[[110 125 109 114 119 113 121 123 129 109 104 120 139 126 123]
 [143 118 137 128 137 138 127 132 137 141 140 139 111 117 133]]
=>
[[143 118 137 128 137 138 127 132 137 141 140 139 111 117 133]
 [110 125 109 114 119 113 121 123 129 109 104 120 139 126 123]]

[[131 134 149 121 130 131 134 122 105 147 119 148]
 [136 119 122 128 141 122 116 120 121 136 128 115]
 [132 124 122 121 127 130 128 125 125 137 123 146]
 [142 115 114 112 137 112 125 113 131 128 111 147]
 [114 134 124 136 117 136 121 141 131 113 137 104]]
=>
[[142 115 114 112 137 112 125 113 131 128 111 147]
 [136 119 122 128 141 122 116 120 121 136 128 115]
 [132 124 122 121 127 130 128 125 125 137 123 146]
 [131 134 149 121 130 131 134 122 105 147 119 148]
 [114 134 124 136 117 136 121 141 131 113 137 104]]

[[116 140 142 132 150 134 119 124]
 [118 108 127 113 130 138 135 112]
 [145 121 145 135 135 147 122 125]
 [128 155 125 132 135 126 124 145]
 [139 136 122 119 114 119 138 106]]
=>
[[145 121 145 135 135 147 122 125]
 [139 136 122 119 114 119 138 106]
 [128 155 125 132 135 126 124 145]
 [118 108 127 113 130 138 135 112]
 [116 140 142 132 150 134 119 124]]

[[124 127 128 148 132 142 123 126]
 [108 117 140 142 122 139 119 126]
 [134 133 126 120 118 126 132 146]
 [141 137 111 125 138 119 137 122]
 [130 133 130 132 120 134 122 140]
 [107 111 147 144 127 135 121 123]
 [118 107 143 104 105 129 122 142]
 [117 115 141 129 125 135 117 124]]
=>
[[141 137 111 125 138 119 137 122]
 [134 133 126 120 118 126 132 146]
 [130 133 130 132 120 134 122 140]
 [124 127 128 148 132 142 123 126]
 [118 107 143 104 105 129 122 142]
 [117 115 141 129 125 135 117 124]
 [108 117 140 142 122 139 119 126]
 [107 111 147 144 127 135 121 123]]

[[138 152 151 149 140 151]
 [133 125 133 109 137 141]
 [106 103 141 135 138 123]
 [119 132 129 125 140 143]
 [144 115 118 108 109 140]
 [146 149 132 126 148 126]
 [141 122 128 112 149 135]
 [140 111 105 139 153 131]
 [151 147 125 108 116 147]
 [103 134 128 144 113 153]
 [123 111 143 133 133 115]]
=>
[[151 147 125 108 116 147]
 [146 149 132 126 148 126]
 [144 115 118 108 109 140]
 [141 122 128 112 149 135]
 [140 111 105 139 153 131]
 [138 152 151 149 140 151]
 [133 125 133 109 137 141]
 [123 111 143 133 133 115]
 [119 132 129 125 140 143]
 [106 103 141 135 138 123]
 [103 134 128 144 113 153]]

[[144 111 137 124 127 130 106]
 [146 124 132 116 127 130 106]]
=>
[[146 124 132 116 127 130 106]
 [144 111 137 124 127 130 106]]
---
[[132 124 104]
 [135 124 144]]
=>
[[124 104]
 [124 144]]

[[125 129 124 121 127]
 [145 105 123 113 132]]
=>
[[129 124]
 [105 123]]

[[117 141 143 127]
 [112 140 153 122]]
=>
[[141 143]
 [140 153]]

[[155 127 129 128 151]
 [112 129 128 126 131]
 [143 134 109 125 110]
 [145 126 137 126 134]
 [134 112 140 129 131]]
=>
[[127 129]
 [129 128]]

[[128 132 129]
 [137 150 128]]
=>
[[132 129]
 [150 128]]

[[125 128 127 125]
 [114 157 135 131]
 [123 127 128 120]
 [120 144 132 129]
 [107 126 125 104]]
=>
[[128 127]
 [157 135]]
---
[[124 128 124 122 136 129 132]
 [128 119 116 120 127 120 128]
 [122 119 111 112 138 124 135]
 [120 121 107 108 150 123 134]
 [140 128 138 147 104 121 113]
 [128 130 133 131 125 128 127]
 [132 131 136 137 120 127 123]
 [132 121 125 130 113 119 124]
 [124 135 135 127 135 137 134]]
=>
[[124 135 135 127 135 137 134]
 [124 128 124 122 136 129 132]
 [128 119 116 120 127 120 128]
 [122 119 111 112 138 124 135]
 [120 121 107 108 150 123 134]
 [140 128 138 147 104 121 113]
 [128 130 133 131 125 128 127]
 [132 131 136 137 120 127 123]
 [132 121 125 130 113 119 124]]

[[127 128 130 124 126 129]
 [150 121 103 146 144 107]
 [125 127 134 123 127 131]
 [127 128 131 124 127 131]]
=>
[[127 128 131 124 127 131]
 [127 128 130 124 126 129]
 [150 121 103 146 144 107]
 [125 127 134 123 127 131]]

[[124 136 130 125 131 127 132 128]
 [129 145 138 136 132 133 143 129]
 [129 132 129  99 119 138 115 148]
 [117 140 131 111 135 114 132 122]
 [130 141 124 152 144 131 151 120]
 [127 121 115 140 123 131 128 127]]
=>
[[127 121 115 140 123 131 128 127]
 [124 136 130 125 131 127 132 128]
 [129 145 138 136 132 133 143 129]
 [129 132 129  99 119 138 115 148]
 [117 140 131 111 135 114 132 122]
 [130 141 124 152 144 131 151 120]]

[[143 150]
 [147 131]
 [143 105]
 [110 131]
 [127 132]
 [127 124]
 [140 154]
 [116 115]
 [104 104]
 [127 131]
 [124 126]]
=>
[[124 126]
 [143 150]
 [147 131]
 [143 105]
 [110 131]
 [127 132]
 [127 124]
 [140 154]
 [116 115]
 [104 104]
 [127 131]]

[[107 122 132 147 120 124]
 [125 156 120 135 118 133]
 [109 120 115 119 125 143]
 [139 120 115 137 147 143]
 [140 146 139 111 122 118]]
=>
[[140 146 139 111 122 118]
 [107 122 132 147 120 124]
 [125 156 120 135 118 133]
 [109 120 115 119 125 143]
 [139 120 115 137 147 143]]

[[127 127 133 132]
 [122 119 127 131]
 [134 132 101 132]
 [144 136 129 124]
 [141 121 126 132]
 [137 128 113 141]
 [133 116 157 153]
 [135 139 137 119]
 [121 113 120 125]]
=>
[[121 113 120 125]
 [127 127 133 132]
 [122 119 127 131]
 [134 132 101 132]
 [144 136 129 124]
 [141 121 126 132]
 [137 128 113 141]
 [133 116 157 153]
 [135 139 137 119]]

[[133 125 119]
 [103 115 137]
 [119 125 138]
 [130 143 135]
 [130 129 128]
 [119 145 111]
 [131 138 131]
 [133 143 111]
 [125 127 130]
 [132 134 132]
 [117 130 133]
 [120 125 125]]
=>
[[120 125 125]
 [133 125 119]
 [103 115 137]
 [119 125 138]
 [130 143 135]
 [130 129 128]
 [119 145 111]
 [131 138 131]
 [133 143 111]
 [125 127 130]
 [132 134 132]
 [117 130 133]]

[[124 122 128 126]
 [128 128 135 120]
 [139 102 137 120]
 [123 131 127 128]
 [125 136 137 128]
 [139 134 128 114]
 [127 138 133 135]
 [134 130 129 115]
 [130 126 134 128]]
=>
[[130 126 134 128]
 [124 122 128 126]
 [128 128 135 120]
 [139 102 137 120]
 [123 131 127 128]
 [125 136 137 128]
 [139 134 128 114]
 [127 138 133 135]
 [134 130 129 115]]

[[147 108]
 [146 109]
 [150 111]
 [146 106]
 [145 108]
 [141 103]
 [146 107]
 [150 111]
 [143 108]
 [153 109]
 [151 108]
 [147 110]]
=>
[[147 110]
 [147 108]
 [146 109]
 [150 111]
 [146 106]
 [145 108]
 [141 103]
 [146 107]
 [150 111]
 [143 108]
 [153 109]
 [151 108]]
